In the rows, 128 means zero.
Rows lie near named flat spaces through zero. A row that begins with a name and a colon came from that space; any other row is followed by the name of its block's space that it lies nearest.
j472_j963: 135 124 113 112 135 138 114 116 112 118 134 132 109 123 121 128 110 126
 126 120 128 135 114 162 118 97 124 101 128 138 125
j936_j953: 148 147 118 148 103 100 138 134 108 130 130 121 117 99 158 150 115 97
 125 121 120 137 145 94 142 166 146 97 132 130 97
j472_j963: 127 144 106 124 112 125 114 147 123 100 119 105 81 108 163 142 136 119
 136 117 118 147 147 98 146 117 151 127 136 138 115
j936_j953: 116 112 109 115 127 142 115 160 124 131 118 114 107 131 145 162 144 126
 167 134 126 116 125 105 138 113 147 149 153 140 162
j936_j953: 126 128 138 116 152 140 117 96 133 122 139 145 139 135 92 71 111 153 97
 134 124 131 111 185 110 102 107 115 110 123 114
j783_j858: 137 126 117 119 137 140 114 127 122 112 114 122 106 135 124 146 132 126
 137 117 122 142 106 133 111 87 119 121 145 144 115
j783_j858: 125 130 128 122 124 136 125 123 141 115 122 125 121 136 123 122 125 142
 121 108 130 134 118 139 127 92 116 138 124 143 125
j902_j712: 112 133 134 117 143 136 123 123 133 109 134 125 115 128 129 110 156 132
 124 146 138 140 162 135 125 144 138 139 111 95 144
j902_j712: 131 139 132 133 140 125 122 123 127 118 125 126 123 124 125 108 137 128
 117 142 115 141 133 121 120 139 130 122 130 117 102
j902_j712: 134 138 149 145 124 114 149 113 138 133 131 135 154 133 120 120 130 125
 108 124 136 133 138 124 123 154 115 129 112 114 115
j783_j858: 129 159 122 142 75 99 144 130 139 111 137 116 111 97 167 118 101 124 100
 85 134 138 163 111 172 138 140 121 97 143 110
j272_j338: 118 119 135 125 128 131 133 128 136 142 136 136 146 133 120 116 123 139
 128 133 135 111 128 141 135 133 126 139 119 125 151
j272_j338: 116 125 132 124 129 130 129 129 134 132 137 131 134 127 128 112 130 136
 126 137 134 119 141 136 138 140 134 137 116 118 146
j272_j338: 142 126 116 127 122 126 126 127 113 128 127 128 118 122 132 151 114 115
 134 115 127 132 115 132 124 115 126 107 137 142 120
j936_j953: 133 129 142 133 133 129 136 112 139 128 124 135 145 142 110 121 126 135
 114 118 132 132 114 140 114 115 106 131 122 130 116
j272_j338: 117 107 116 106 141 143 119 132 112 138 143 136 122 126 125 136 128 126
 148 146 141 113 134 156 129 131 140 121 126 116 173
j472_j963: 128 145 138 135 122 120 143 121 135 103 123 119 115 129 143 151 160 111
 122 118 148 156 167 108 122 150 129 135 111 102 127
j902_j712: 120 131 143 139 149 126 115 132 141 146 126 134 157 129 107 56 121 159
 112 167 91 109 106 121 131 141 128 142 140 129 97
j472_j963: 127 114 141 127 139 133 136 114 130 150 139 147 160 141 102 114 117 137
 122 136 137 111 115 158 118 133 113 127 119 121 144
j472_j963: 105 119 147 135 120 125 145 143 152 152 134 132 162 138 129 115 140 144
 133 141 139 100 146 113 150 161 134 170 116 115 167
j472_j963: 120 116 126 120 133 143 122 140 138 127 116 122 124 145 125 144 142 138
 146 125 129 123 114 122 124 100 124 153 142 139 146
j783_j858: 124 135 123 123 118 131 117 124 140 118 128 126 120 123 125 91 102 153
 110 109 115 127 111 147 141 87 121 129 122 155 111
j783_j858: 138 115 109 114 152 141 107 132 97 130 127 129 109 124 123 148 130 112
 151 151 118 129 111 137 108 122 137 101 154 127 128
j936_j953: 137 133 126 133 122 121 131 123 122 128 129 129 127 122 130 131 118 121
 121 120 126 133 125 128 127 130 126 114 127 133 113
j783_j858: 127 145 147 155 111 104 143 130 148 143 129 129 159 120 131 86 115 142
 102 131 112 117 133 102 149 161 128 141 119 131 98
j472_j963: 108 127 131 114 118 129 138 121 134 122 151 133 124 121 137 120 130 130
 120 123 160 125 173 155 147 147 139 133 89 102 175
j272_j338: 130 114 121 119 136 136 127 129 114 135 131 132 126 132 125 154 132 116
 145 134 138 124 125 138 118 129 130 119 134 123 150
j902_j712: 121 131 128 119 128 131 130 120 128 115 137 129 117 125 132 127 135 125
 122 125 144 137 152 143 129 133 132 125 109 111 144
j902_j712: 129 134 126 123 123 125 130 115 124 119 139 132 121 119 130 120 118 126
 115 119 137 136 141 148 131 128 128 113 110 122 129
j936_j953: 145 149 121 146 132 107 118 132 106 127 126 122 118 100 142 108 122 111
 119 155 94 139 132 96 129 168 148 95 145 122 72
j936_j953: 115 134 137 122 144 129 121 117 131 124 142 135 132 121 119 78 131 142
 109 154 125 128 148 148 131 150 135 126 109 103 128
j902_j712: 132 129 139 139 123 121 140 124 134 137 128 133 147 133 123 128 125 128
 121 124 130 124 125 123 127 139 120 132 125 128 122
j936_j953: 107 119 123 113 144 142 111 146 130 127 129 122 117 128 132 112 148 140
 145 158 122 117 140 123 136 135 148 149 134 114 155
j272_j338: 121 143 123 124 127 122 125 130 121 106 135 119 102 110 150 125 147 115
 124 139 134 146 172 118 137 158 150 122 113 100 131
j272_j338: 139 131 104 119 119 125 120 128 101 118 135 124 96 107 147 153 114 105
 135 118 131 139 136 136 131 125 142 93 130 133 126
j472_j963: 126 116 106 106 136 153 103 141 125 109 110 115 93 139 129 154 136 135
 153 115 122 135 100 132 118 63 125 137 154 156 136
j902_j712: 128 139 124 119 120 123 128 105 122 116 149 137 119 110 128 98 101 131
 100 115 137 136 144 169 137 126 128 99 96 122 124
j272_j338: 94 138 138 124 113 125 121 132 165 133 147 132 144 114 127 25 97 184 92
 133 113 100 140 151 177 123 137 159 95 138 135
j783_j858: 114 105 130 109 149 145 127 125 120 142 142 141 138 139 113 133 140 129
 144 152 147 112 137 158 119 141 132 132 121 103 178
j783_j858: 131 133 119 129 120 121 126 131 117 129 135 127 120 112 139 125 116 121
 127 130 123 127 135 126 138 139 140 113 127 130 123
127 135 129 135 118 117 130 130 129 135 135 129 135 115 134 104 113 133
 117 131 119 120 133 125 144 143 135 123 122 131 118 -> j783_j858
126 143 109 121 105 115 128 128 110 113 149 123 96 92 161 128 112 110
 119 120 139 137 171 136 155 153 156 98 103 117 136 -> j272_j338
125 119 114 114 134 140 113 134 121 127 128 126 114 127 127 129 122 133
 139 130 123 123 115 140 128 104 132 125 138 139 137 -> j936_j953
142 143 107 130 117 113 114 127 103 125 138 126 107 92 144 104 92 119
 114 129 104 132 125 132 143 133 145 84 131 142 89 -> j472_j963
145 126 131 145 153 122 119 136 111 148 117 130 144 127 117 124 134 118
 138 167 95 123 102 98 108 156 132 114 165 125 88 -> j783_j858
113 119 122 112 133 134 125 131 120 131 146 132 121 120 134 124 133 126
 136 145 143 118 155 147 139 148 146 126 113 106 168 -> j272_j338
132 126 164 157 126 121 154 122 165 151 110 136 186 163 100 120 133 148
 115 116 125 115 97 107 116 125 92 167 133 141 109 -> j272_j338
124 131 119 116 123 129 125 121 121 116 140 129 111 116 136 125 121 124
 122 121 139 135 147 149 135 126 135 114 111 121 140 -> j472_j963
121 126 132 125 130 137 130 136 141 115 114 118 119 145 132 154 158 128
 142 121 138 138 134 111 121 115 124 155 133 124 143 -> j472_j963
146 155 129 148 102 100 152 121 117 109 129 118 112 108 160 168 140 88
 117 108 145 160 173 95 132 173 138 105 111 107 107 -> j272_j338
120 121 135 123 137 137 127 127 139 128 125 130 135 141 118 122 138 139
 130 132 132 124 124 134 123 118 121 145 127 125 141 -> j936_j953
112 126 131 117 121 134 126 122 145 128 140 134 134 128 121 91 110 154
 112 118 134 116 130 159 145 109 124 140 106 135 146 -> j783_j858
122 131 134 131 125 127 128 128 141 131 128 129 137 129 124 103 121 144
 118 127 122 121 124 130 137 123 125 139 123 134 123 -> j272_j338
132 122 128 107 140 138 131 89 113 116 151 147 123 129 108 126 114 121
 110 116 159 141 139 198 108 116 113 92 94 108 149 -> j472_j963
126 127 119 122 117 124 130 128 118 131 142 131 121 114 138 131 113 122
 128 123 137 123 141 141 141 136 138 114 116 127 143 -> j272_j338
119 129 131 126 127 130 122 125 140 134 135 134 139 126 118 82 107 154
 112 130 117 114 116 146 141 114 125 134 120 140 123 -> j783_j858
127 116 140 125 152 144 125 124 139 128 113 131 140 156 103 134 149 138
 136 134 128 130 104 131 101 104 108 148 142 128 130 -> j783_j858
116 116 110 112 142 144 98 148 123 133 126 124 114 123 126 100 119 149
 143 151 102 110 105 133 138 102 143 134 151 146 132 -> j902_j712
135 133 103 96 133 144 112 102 104 83 138 126 72 117 133 150 124 112 122
 100 151 166 143 182 111 83 125 86 108 122 135 -> j472_j963
119 123 145 135 127 127 139 127 147 142 130 135 157 140 116 109 128 145
 121 130 131 113 125 130 133 134 118 151 120 127 138 -> j272_j338

Rows lie near named flat spaces through zero. A row that begins with a name and a colon came from that space; any other row is followed by the name of its block's space that it lies nearest.
j708-j795: 149 133 119 135 128 137 147 142 141 122 139 131 130 100 130 117 137 126
 144 125 131 138 130 119 152 133 143 119 129 137 142
j881-j376: 119 115 144 147 104 130 115 168 174 141 141 105 144 131 126 129 136 138
 130 134 162 100 123 139 111 125 100 120 112 134 141
j881-j376: 131 129 94 153 104 113 130 143 165 114 125 112 157 112 141 140 91 130
 119 115 157 114 149 157 111 114 103 148 134 156 134
j654-j785: 109 104 164 106 121 113 76 120 136 159 122 118 126 166 114 111 130 131
 116 150 130 123 122 133 111 138 109 124 103 106 122
j838-j424: 118 119 141 136 119 104 134 156 146 137 153 153 121 114 136 110 141 137
 135 113 123 116 127 129 115 134 120 106 124 131 134
j838-j424: 120 114 105 125 112 155 117 106 130 139 121 112 149 135 116 129 79 132
 111 158 154 133 153 141 97 141 113 160 105 146 115
j838-j424: 122 139 122 138 121 144 152 119 110 126 119 149 139 103 105 157 125 126
 115 132 129 145 138 122 133 133 135 128 148 153 127
j838-j424: 120 140 107 117 128 163 111 103 101 121 99 109 115 163 138 154 118 132
 100 165 133 124 128 121 109 123 138 168 115 124 119
j881-j376: 122 117 126 120 153 118 127 113 101 128 116 117 134 117 150 102 111 131
 121 129 91 108 138 115 101 156 143 167 115 107 127
j838-j424: 130 120 128 126 129 120 142 117 130 128 143 146 132 120 115 122 121 121
 141 114 128 150 137 135 138 128 124 110 134 135 117
j881-j376: 122 123 129 126 135 123 124 125 117 134 124 125 132 124 133 118 115 132
 122 128 117 116 131 127 111 140 127 141 124 122 127
j708-j795: 133 126 104 112 120 128 105 114 124 146 132 142 116 136 131 101 87 137
 119 142 134 139 138 142 114 136 121 133 113 136 120
j838-j424: 127 125 103 111 145 133 110 110 94 143 115 121 122 126 153 90 77 143 110
 146 104 106 138 126 86 158 135 174 105 117 124
j238-j501: 138 146 99 123 108 111 103 133 131 136 112 153 116 111 141 118 104 139
 99 142 124 135 139 134 123 135 135 141 130 148 143
j708-j795: 144 106 139 132 140 130 144 117 140 126 127 104 170 92 109 110 123 112
 148 123 122 142 147 119 150 152 137 137 125 126 135
j238-j501: 141 112 124 125 134 130 142 112 141 117 140 119 142 121 121 116 125 113
 151 122 131 151 143 128 147 131 133 126 121 126 121
j881-j376: 124 143 140 140 114 119 112 155 133 146 117 130 133 121 116 141 127 140
 113 122 140 108 111 140 126 121 110 113 147 139 142
j654-j785: 141 126 123 113 150 126 120 111 116 123 126 111 121 143 140 106 119 122
 141 123 115 129 123 127 137 127 135 136 122 106 122
j654-j785: 155 110 125 120 149 123 119 134 149 129 144 89 136 129 149 74 114 125
 161 118 125 114 125 131 136 138 128 135 103 101 135
j654-j785: 131 139 128 122 110 115 104 140 138 134 113 148 113 120 136 129 148 134
 105 150 120 135 130 116 134 136 144 131 123 134 148
j238-j501: 128 120 135 126 131 112 109 118 128 135 102 108 156 115 122 123 112 124
 113 132 118 121 139 129 123 144 126 153 129 123 136
j708-j795: 117 133 145 145 136 118 143 152 125 121 127 124 132 116 139 141 152 132
 128 111 115 98 116 119 119 126 129 128 141 121 138
j881-j376: 130 116 121 118 129 116 108 113 134 128 114 114 139 127 139 111 113 125
 118 141 118 129 145 126 118 144 134 157 110 121 131
j708-j795: 133 128 96 125 113 123 125 117 156 100 141 125 111 165 151 139 123 120
 136 126 152 144 138 148 129 94 118 128 118 133 112
j708-j795: 123 123 111 142 132 131 146 132 123 130 137 122 146 110 132 119 88 136
 130 113 133 107 138 142 100 135 112 142 131 140 122
j654-j785: 135 124 111 134 131 138 148 121 126 124 136 127 141 111 124 122 104 126
 137 121 133 134 140 133 127 133 127 134 130 140 123
j881-j376: 119 131 130 127 119 148 119 135 111 153 117 139 128 110 120 123 118 145
 103 159 125 119 131 114 105 157 136 144 116 139 139
j654-j785: 125 138 121 126 115 143 126 144 131 131 138 145 100 139 139 132 144 139
 122 146 137 127 120 121 121 124 134 120 116 134 131
j238-j501: 138 98 122 121 122 120 120 131 173 127 165 111 129 149 141 88 116 124
 161 123 150 133 138 145 125 124 109 117 94 118 118
j881-j376: 126 118 120 143 132 157 164 131 134 106 134 112 144 108 137 138 143 123
 137 139 129 124 144 107 121 140 146 153 113 133 131
j708-j795: 109 144 118 145 131 147 155 127 94 127 125 137 131 125 119 161 105 137
 116 115 135 110 122 138 102 118 113 131 153 146 114
j708-j795: 140 132 127 109 126 104 111 109 127 126 116 153 116 123 127 119 139 118
 121 134 107 162 137 120 155 133 149 123 131 126 133
j838-j424: 110 139 117 142 121 122 148 152 108 138 134 169 117 91 143 125 118 150
 107 126 109 105 133 120 90 148 134 135 134 148 136
j838-j424: 108 111 126 120 119 137 124 120 130 137 151 141 113 156 130 120 118 135
 128 141 140 130 134 135 97 129 113 124 104 129 107
j838-j424: 130 141 95 122 125 113 143 108 117 104 133 164 104 132 147 137 121 123
 124 118 116 153 142 132 131 113 140 128 139 141 114
j238-j501: 122 148 128 119 132 85 120 131 101 137 127 180 97 123 138 120 125 137
 114 103 96 128 116 134 125 123 130 106 155 128 127
j654-j785: 129 131 117 128 122 126 128 138 127 135 131 147 119 109 139 113 123 138
 119 137 119 126 135 120 117 144 138 135 119 136 137
j881-j376: 125 107 138 122 143 126 129 96 128 111 113 97 154 135 124 133 132 109
 133 132 117 137 146 120 132 135 136 155 118 111 119
j654-j785: 151 136 91 131 128 169 144 123 131 121 139 109 128 132 129 125 97 129
 144 134 159 136 130 139 136 117 125 133 122 142 122
j708-j795: 137 155 95 127 134 122 132 136 106 121 126 149 98 122 160 120 112 141
 119 120 112 116 120 129 119 122 140 136 139 132 132
j238-j501: 126 135 155 126 155 93 135 119 104 117 113 133 131 121 125 135 152 115
 133 93 89 126 115 120 150 122 138 117 161 106 129
j654-j785: 116 130 139 137 136 109 143 141 117 125 130 145 126 108 138 129 142 132
 124 112 104 112 126 118 116 136 135 128 139 125 133
j881-j376: 135 106 115 109 106 135 106 121 165 135 154 135 111 153 134 99 124 128
 138 157 152 156 144 134 127 131 124 120 85 130 120
j708-j795: 125 127 121 159 113 136 163 165 157 120 157 131 138 106 132 137 133 135
 144 110 153 111 129 136 119 118 112 112 132 150 133
j881-j376: 138 132 134 132 129 113 119 144 145 120 120 114 131 122 142 125 147 126
 130 123 123 117 122 123 141 124 134 131 130 119 145
j838-j424: 143 137 127 122 127 113 126 113 142 101 116 129 123 139 127 151 160 106
 134 121 126 161 129 125 174 103 143 117 144 124 129
j238-j501: 124 98 107 134 120 125 140 118 163 102 139 107 149 125 154 119 120 119
 134 138 134 129 165 127 105 138 131 166 94 130 122
j238-j501: 154 129 117 130 125 113 110 137 160 115 111 97 144 116 145 116 130 121
 130 131 130 126 135 128 150 128 137 148 122 122 150
j238-j501: 115 107 147 122 144 109 139 109 122 123 141 131 133 138 124 121 133 117
 144 108 112 133 133 129 124 128 122 120 128 112 109
j654-j785: 128 134 110 126 117 151 112 139 120 153 126 129 122 125 132 112 94 149
 111 153 141 112 127 133 99 144 121 143 112 140 134
j654-j785: 129 142 120 126 130 142 128 149 120 129 138 135 95 140 153 121 142 142
 129 136 126 109 109 119 117 124 137 125 118 121 134
j238-j501: 136 144 127 130 124 140 123 141 126 134 124 128 118 129 125 134 134 134
 125 133 137 125 113 127 139 121 130 118 135 132 137
j708-j795: 124 133 140 135 141 111 142 126 121 106 114 123 134 121 135 148 156 117
 128 111 106 123 126 117 140 121 141 134 146 117 132
j838-j424: 129 126 145 123 126 145 109 118 133 128 104 98 140 143 112 148 148 119
 119 152 138 134 125 118 144 127 134 140 122 119 134
j238-j501: 116 139 121 133 127 128 138 127 104 131 120 151 123 113 128 140 120 136
 110 128 115 123 131 124 112 135 133 135 140 140 128
116 120 162 137 143 141 148 130 122 122 131 109 141 135 112 149 161 119
 143 118 127 119 115 117 137 123 127 117 136 113 123 -> j881-j376
105 119 147 131 116 150 115 140 123 161 137 126 131 143 106 131 114 145
 118 144 152 107 117 137 95 135 100 118 117 134 121 -> j708-j795
127 116 140 128 128 104 138 133 137 135 148 154 129 109 123 108 132 126
 141 110 116 138 134 129 132 138 126 106 131 130 127 -> j838-j424
164 135 85 127 111 131 129 139 166 116 144 135 117 112 148 102 116 128
 142 136 147 153 143 134 152 124 140 125 113 147 141 -> j238-j501
118 154 112 135 101 132 131 163 122 135 128 183 91 102 150 137 150 153
 94 154 118 122 127 107 107 141 151 129 124 154 150 -> j654-j785
138 134 142 142 123 108 150 133 131 127 114 153 157 66 100 141 145 117
 123 114 111 153 142 115 164 145 146 116 160 150 149 -> j838-j424
157 159 110 127 129 110 132 148 131 117 132 154 98 114 147 120 144 129
 138 108 118 139 111 127 166 110 146 102 151 132 145 -> j238-j501
168 140 110 140 130 152 141 148 145 128 129 105 146 93 122 113 117 127
 148 126 146 132 124 127 164 132 137 124 134 140 151 -> j238-j501
144 152 104 133 135 122 150 130 117 107 128 146 112 114 143 136 130 125
 134 108 117 137 124 128 149 112 143 121 152 136 131 -> j881-j376
139 134 113 138 129 140 155 153 129 136 162 146 116 109 132 105 112 141
 151 110 139 121 119 136 126 127 121 102 132 141 128 -> j238-j501
120 133 136 133 115 130 115 144 139 127 115 122 125 132 136 145 152 133
 110 146 131 116 124 118 121 128 133 138 121 128 141 -> j838-j424
102 127 147 128 105 116 120 123 134 131 128 155 121 150 107 164 149 125
 112 131 139 144 128 135 125 111 113 105 138 139 116 -> j708-j795
116 118 123 123 140 132 142 105 102 134 135 139 133 125 121 119 99 129
 129 123 117 131 139 132 107 140 123 135 128 130 109 -> j654-j785
152 129 107 92 110 90 90 112 152 139 153 178 81 156 134 86 117 124 140
 126 132 183 132 150 160 111 125 83 119 131 118 -> j238-j501
129 143 151 152 128 140 144 166 133 131 128 117 138 112 115 151 157 133
 134 114 140 104 102 123 142 118 122 106 151 132 146 -> j838-j424
100 121 107 118 118 126 128 124 115 131 153 168 89 154 158 116 113 146
 114 141 122 120 137 131 73 131 123 135 102 132 106 -> j838-j424
117 131 145 145 121 175 149 131 117 140 123 115 153 121 83 167 130 129
 125 139 158 128 121 126 132 127 116 118 142 148 125 -> j838-j424
149 136 102 113 117 80 92 115 136 135 104 151 131 99 137 98 93 127 105
 128 107 151 151 139 140 143 138 143 135 139 144 -> j238-j501
121 144 141 113 129 116 113 118 102 141 123 162 100 146 115 137 139 130
 118 124 116 143 111 129 139 117 129 100 147 125 121 -> j238-j501
128 128 109 118 108 109 101 126 154 116 124 135 108 150 156 127 135 128
 114 146 132 137 140 131 122 119 133 141 108 128 130 -> j238-j501
111 133 144 124 125 123 113 126 105 158 129 146 123 144 101 133 105 138
 118 118 135 122 112 149 114 121 99 102 147 133 115 -> j881-j376
110 137 167 146 133 120 145 160 106 148 121 149 138 86 111 138 155 140
 116 116 104 101 112 108 120 150 133 114 152 131 148 -> j708-j795
126 135 99 117 119 115 119 117 139 101 138 141 89 172 165 136 135 125
 127 129 132 138 131 138 121 97 129 130 117 123 112 -> j838-j424
